120  129  108  126  132
117  126  100  122  130
118  127  103  123  130
-> 132, 100

143  135  116  104  128
127  132  116  111  115
112  100  133  121  130
-> 143, 100

135  104  109  129  128  146  111 -> 146, 104

109  144  138  141  115  103 -> 144, 103

106  104  130  130  111  147  135 -> 147, 104

152  145  131  129  140  136  125 -> 152, 125
---
[138 129 127 137 105 136 121]	121

[[109 153 102 156]
 [114 133 129 144]
 [138 131 126 148]]	148

[134 150 137 135 113 126]	126

[156 129 140 126]	126

[[112 122 142 117 157]
 [113 121 141 116 152]]	152

[131 139 105 107 134]	134

[132 104 131 131 118]	118

[147 117 109 141 157 144]	144
---
[124 137 157 119 145 127 127] -> 124

[[118 140 122 139 122 121 139]
 [104 153 113 151 120 111 147]] -> 111

[100 116 117 104] -> 104

[126 149 143 125 106 111] -> 111

[140 136 122 128 143 152] -> 128

[128 152 111 149 151] -> 128

[[123 135 111 103 125]
 [135 110 136 156 125]] -> 110
---
141  118  124  126  127  122
122  140  115  106  108  109
⇒ 140

132  119  124  156  118
132  149  148  151  144
⇒ 132

120  136  125  145  120  121
135  104  141  136  134  115
124  138  125  144  121  106
⇒ 138

119  133  131  102  101 ⇒ 119

131  126  132  144
106  148  137  138
⇒ 144

152  134  128  128  128
128  128  128  137  151
132  151  136  128  128
⇒ 132

148  124  126  122  149
150  150  118  125  150
⇒ 150
---
[[130 127 120 103]
 [130 133 123 103]
 [120 124 134 150]] 103

[[119 144 104 119 120 129]
 [134 104 144 127 125 152]] 152

[[153 126 144 141 146 140 152]
 [132 127 146 142 142 143 132]] 132

[[114 156 122 149]
 [114 156 122 148]] 148

[[125 146 152 152 151]
 [125 149 149 152 146]
 [126 152 148 151 147]] 146

[[148 120 125 147 154 155 152]
 [150 102 126 152 154 150 155]] 155

[[124 140 123 101]
 [116 134 122 100]
 [137 132 114 121]] 100
---
[100 115 122 132 112 124 134]: 100, 134

[[111 122 121 104 120]
 [126 116 128 131 128]
 [124 129 133 123 134]]: 111, 134

[[111 121 132 122 155]
 [126 117 130 116 132]
 [126 130 116 132 125]]: 111, 125

[112 106 120 141 110 107]: 112, 107

[135 112 106 130 128 108 124]: 135, 124

[105 105 126 122 110]: 105, 110

[113 123 112 154 120]: 113, 120

[143 111 120 107 128]: 143, 128

[140 138 131 156]: 140, 156

[118 104 123 131 114]: 118, 114
---
[[137 133 150 113 108 111 111]
 [151 138 104 119 146 111 144]] ⇒ 138

[[118 143 115 105]
 [136 124 134 115]] ⇒ 124

[[131 104 156 101 137 142 118]
 [130 145 153 111 131 113 151]] ⇒ 145

[[132 130 141 105 108 127 135]
 [125 118 124 127 117 134 118]] ⇒ 118

[[154 156 136 125]
 [129 121 141 120]] ⇒ 121

[[155 127 130 111]
 [112 129 139 103]] ⇒ 129

[[130 128 128 130 105 128]
 [131 128 128 129 128 128]] ⇒ 128

[[149 147  99 129]
 [146 123 102 130]] ⇒ 123

[[124 128 127 128 128 128]
 [106 128 127 130 127 131]] ⇒ 128
---
[[110 112  99 123]
 [124 147 116 134]] => 147, 134

[[132 129 139 106 145 124 137]
 [127 127 142 107 138 123 128]] => 145, 142

[[141 129 112 132 112]
 [108 142 129 150 142]
 [157 113 150  98 152]] => 157, 152

[151 139 123 141 138] => 151, 141

[119 130 115 157] => 157, 130

[103 124 118 140 119] => 140, 124
---
Input: ((138, 126, 112, 127, 150, 139), (125, 129, 133, 128, 121, 125))
Output: 133
Input: (153, 125, 139, 144, 123, 100, 130)
Output: 139
Input: (112, 133, 144, 128, 104)
Output: 144
Input: (110, 124, 155, 102, 131)
Output: 155
Input: (128, 123, 124, 132, 104, 119, 117)
Output: 124
Input: ((133, 119, 124, 146, 123), (136, 135, 125, 153, 134), (155, 130, 131, 146, 133))
Output: 131
Input: (146, 110, 135, 149, 133, 103, 150)
Output: 135
Input: ((141, 138, 149, 145, 138), (126, 128, 133, 124, 122))
Output: 133
Input: (150, 108, 129, 152, 127, 112)
Output: 129
---
[[131 129 132 142]
 [115 150 154 122]
 [137 105 157 155]] --> 142

[[149 129 147 112 139 130 141]
 [153 129 143 111 132 138 137]
 [155 130 138 110 124 145 131]] --> 141

[[124 113 129 117 137]
 [133 111 142 137 143]
 [121 113 100 136 135]] --> 137

[[116 135 120 130 122]
 [109 132 116 108 118]
 [134 143 109 146 106]] --> 122

[[121 123 123 148 117 145 145]
 [150 138 130 127 135 111 116]
 [125 140 135 113 141 132 134]] --> 145

[[127 149 124 142]
 [132 130 132 122]
 [110 139 132 128]] --> 142

[[103 127 141 122]
 [125 120 125 111]
 [137 130 133 137]] --> 122
---
[[135 136 106 123 150 108 119]
 [129 132 135 125 122 115 119]
 [158 137 141 121 116 124 108]] → 141

[[157 131 109 129 108]
 [145 140 109 135 129]] → 145

[136 127 149 133 107 110 137] → 149

[157 120 113 110 102 117 156] → 113

[144 105 132 145 117] → 144

[157 134 125 123 139] → 157

[[127 129 156 128]
 [139 139 138 118]
 [136 121 154 124]] → 118
---
[[133 117 130 137 130 125 123 136 125 125]
 [131 137 126 143 125 131 136 135 124 121]
 [130 139 127 147 131 130 135 130 129 121]
 [134 144 134 143 145 131 116 119 139 123]
 [127 122 119 119 116 128 129 136 131 123]
 [139 155 130 120 111 136 134 134 115 125]
 [123 114 133 127 133 122 125 122 123 129]] ans = 133

[[134 109 121 129 133 133]
 [131 140 133 133 132 146]
 [128 127 128 114 101 140]
 [129 130 115 127 139 115]
 [122 134 137 141 131 118]] ans = 137

[[139 119 125 125 117 141 106 111 135 137 111]
 [140 129 137 127 111 134 136 117 148 119 115]
 [119 129 140 139 125 108 132 121 132 124 125]
 [118 140 146 136 136 121 120 119 109 135 158]
 [122 143 129 130 141 133 117 129 119 128 123]
 [117 146 137 129 123 129 114 136 142 134 139]
 [128 137 123 117 138 129 125 128 127 121 108]
 [114 125 142 136 138 113 121 143 115 144 154]
 [134 136 133 126 109 125 139 120 148 112 118]] ans = 133

[[140 116 127 141 142 141 143 117]
 [141 119 128 143 142 140 143 120]
 [141 135 127 144 139 138 139 134]
 [140 118 127 141 141 140 142 119]
 [140 125 127 142 140 139 140 125]
 [141 132 127 142 141 141 141 132]
 [139 130 126 138 141 143 140 131]
 [140 135 127 142 141 142 141 135]
 [140 112 127 142 142 139 143 114]
 [140 140 127 142 140 141 139 139]
 [141 151 127 144 138 140 137 150]
 [141 117 127 142 142 140 143 118]] ans = 127

[[144 143 145 144 145 144 143 145 142 143 141 144 144 142 146]
 [128 147 130 128 128 152 128 133 128 128 154 128 135 144 128]
 [128 128 128 128 128 128 128 128 128 128 128 128 128 128 128]
 [145 145 148 146 149 146 144 149 141 144 142 147 147 143 150]
 [146 143 144 145 145 143 145 143 146 146 143 146 144 143 143]
 [141 147 142 142 140 147 143 142 147 143 149 140 144 147 141]
 [147 142 144 146 147 142 145 144 144 146 140 147 144 141 145]
 [128 146 129 128 128 151 128 132 128 128 154 128 135 144 128]
 [149 142 144 147 146 140 147 143 146 147 141 148 143 143 143]] ans = 144

[[123 114 107 119 119 128 135 137]
 [121 118 148 128 129 123 129 129]
 [138 138 146 138 136 132 134 132]
 [139 116 133 127 131 134 130 114]
 [127 129 134 129 121 137 127 127]
 [119 106 149 126 119 132 120 121]] ans = 149
